Below are the code and all the weights of a small trained network. Each question names an input and a class and asks about switching units off, where a switched-off unit gives its printed mean instead of its output.

import numpy as np


def w(rows, s, z=0):
    codes = np.array(rows[::2]) - 128.0
    scale = np.full(codes.shape[1], s)
    scale[-1] = z or s
    return codes * scale


def f(y):
    return np.maximum(y, 0)


def log_softmax(a):
    a = a - a.max(-1, keepdims=True)
    return a - np.log(np.exp(a).sum(-1, keepdims=True))


def net(x, mask):
    res = np.array(x, float).reshape(1, 4) / 4 @ E
    y = f(res @ A[0][:, :-1].T + A[0][:, -1])
    res = res + np.where(mask, y, B[0][:, -1]) @ B[0][:, :-1]
    return log_softmax(res[-1] @ U[:, :-1].T + U[:, -1])


A, B = {}, {}
E = w([
[58,239,104,113,130,132],'x0',
[95,150,74,2,152,197],'x1',
[30,63,65,142,144,136],'x2',
[77,142,157,155,198,115],'x3',
],0.0082)
A[0] = w([
[170,151,151,218,145,104,218],'N1',
[89,6,117,105,102,136,96],'N2',
[95,159,136,151,124,124,240],'N3',
[204,130,126,140,36,129,177],'N4',
[146,209,151,121,125,114,143],'N5',
[115,79,139,140,180,122,75],'N6',
[60,145,128,167,190,126,156],'N7',
[66,129,107,179,90,128,140],'N8',
[112,83,110,117,100,131,60],'N9',
[108,212,121,63,127,138,253],'N10',
[178,175,123,154,75,119,74],'N11',
[185,154,153,119,179,131,149],'N12',
[147,108,139,214,137,109,144],'N13',
],0.017,0.0024)
B[0] = w([
[169,102,127,221,88,119,246],'N1',
[180,125,130,190,217,159,215],'N2',
[135,144,154,124,88,113,172],'N3',
[127,125,135,194,52,95,228],'N4',
[133,89,101,98,173,158,181],'N5',
[93,161,102,90,158,145,178],'N6',
[127,130,133,91,35,103,204],'N7',
[142,119,156,162,63,100,188],'N8',
[155,102,139,174,146,100,159],'N9',
[74,153,129,3,174,139,222],'N10',
[104,143,151,134,67,95,185],'N11',
[105,138,119,147,80,109,188],'N12',
[157,112,109,177,190,155,231],'N13',
],0.019,0.012)
U = w([
[158,97,115,203,133,120,64],'0',
[100,137,74,106,249,189,254],'1',
[54,170,136,110,38,83,67],'2',
],0.012,0.001)

Each question gives the input, the list of numbers given to net, and the class t.
The units are the neurons (one row each of A and B). Each row of codes is followed by its name. A weight is (code - 128) times the scale printed after its matrix; where a second scale follows, it is the last column's (A, B and U).
mask holds one flag per neuron, in row order. A switched-off neuron (its flag False) gives its mean, the last column of its row in B, instead of its output. The means were averaged over made-up inputs and are rounded, as every weight is.
A unit's drop is (log p(t) with every unit on - log p(t) with that unit switched off) / (log p(t) with every unit on - log p(t) with every unit switched off).
The circuit of an input: a set's keep is (log p(t) with only the set's units on - log p(t) with every unit switched off) / (log p(t) with every unit on - log p(t) with every unit switched off). Starting from the 12 units with the biggest drops (on a tie, the unit counted first), units are removed one at a time, each time the one whose removal leaves the highest keep (on an exact tie, the one counted first), for as long as the keep stays at least 0.8.
circuit, biggest first: the units of the circuit, biggest drop first
top k neurons: the k neurons with the biggest drops, biggest first
drop when u is switched off: that unit's drop, to one decimal
input [7,-6,8,-4], class 2: circuit, biggest first -> (N7)
input [-4,1,5,7], class 1: top 4 neurons -> (N1 N6 N4 N2)
input [-5,3,-1,8], class 2: top 2 neurons -> (N13 N5)
input [-4,5,2,-3], class 1: circuit, biggest first -> (N1 N4)
input [5,-3,7,-4], class 2: top 3 neurons -> (N13 N1 N7)
input [-2,2,-4,-1], class 2: top 2 neurons -> (N2 N13)
input [7,-5,-8,5], class 2: top 2 neurons -> (N2 N11)
input [-2,3,-8,4], class 2: top 2 neurons -> (N2 N12)
input [0,3,4,4], class 2: top 2 neurons -> (N7 N13)
input [-2,4,2,-6], class 1: top 3 neurons -> (N1 N8 N7)
input [5,-4,4,-7], class 2: top 2 neurons -> (N2 N13)
input [2,4,3,0], class 1: top 2 neurons -> (N4 N11)
input [2,4,7,-2], class 1: drop when N1 is switched off -> 0.3
input [-7,7,4,-3], class 1: drop when N4 is switched off -> 0.1
input [-1,4,-2,5], class 1: drop when N4 is switched off -> 0.9
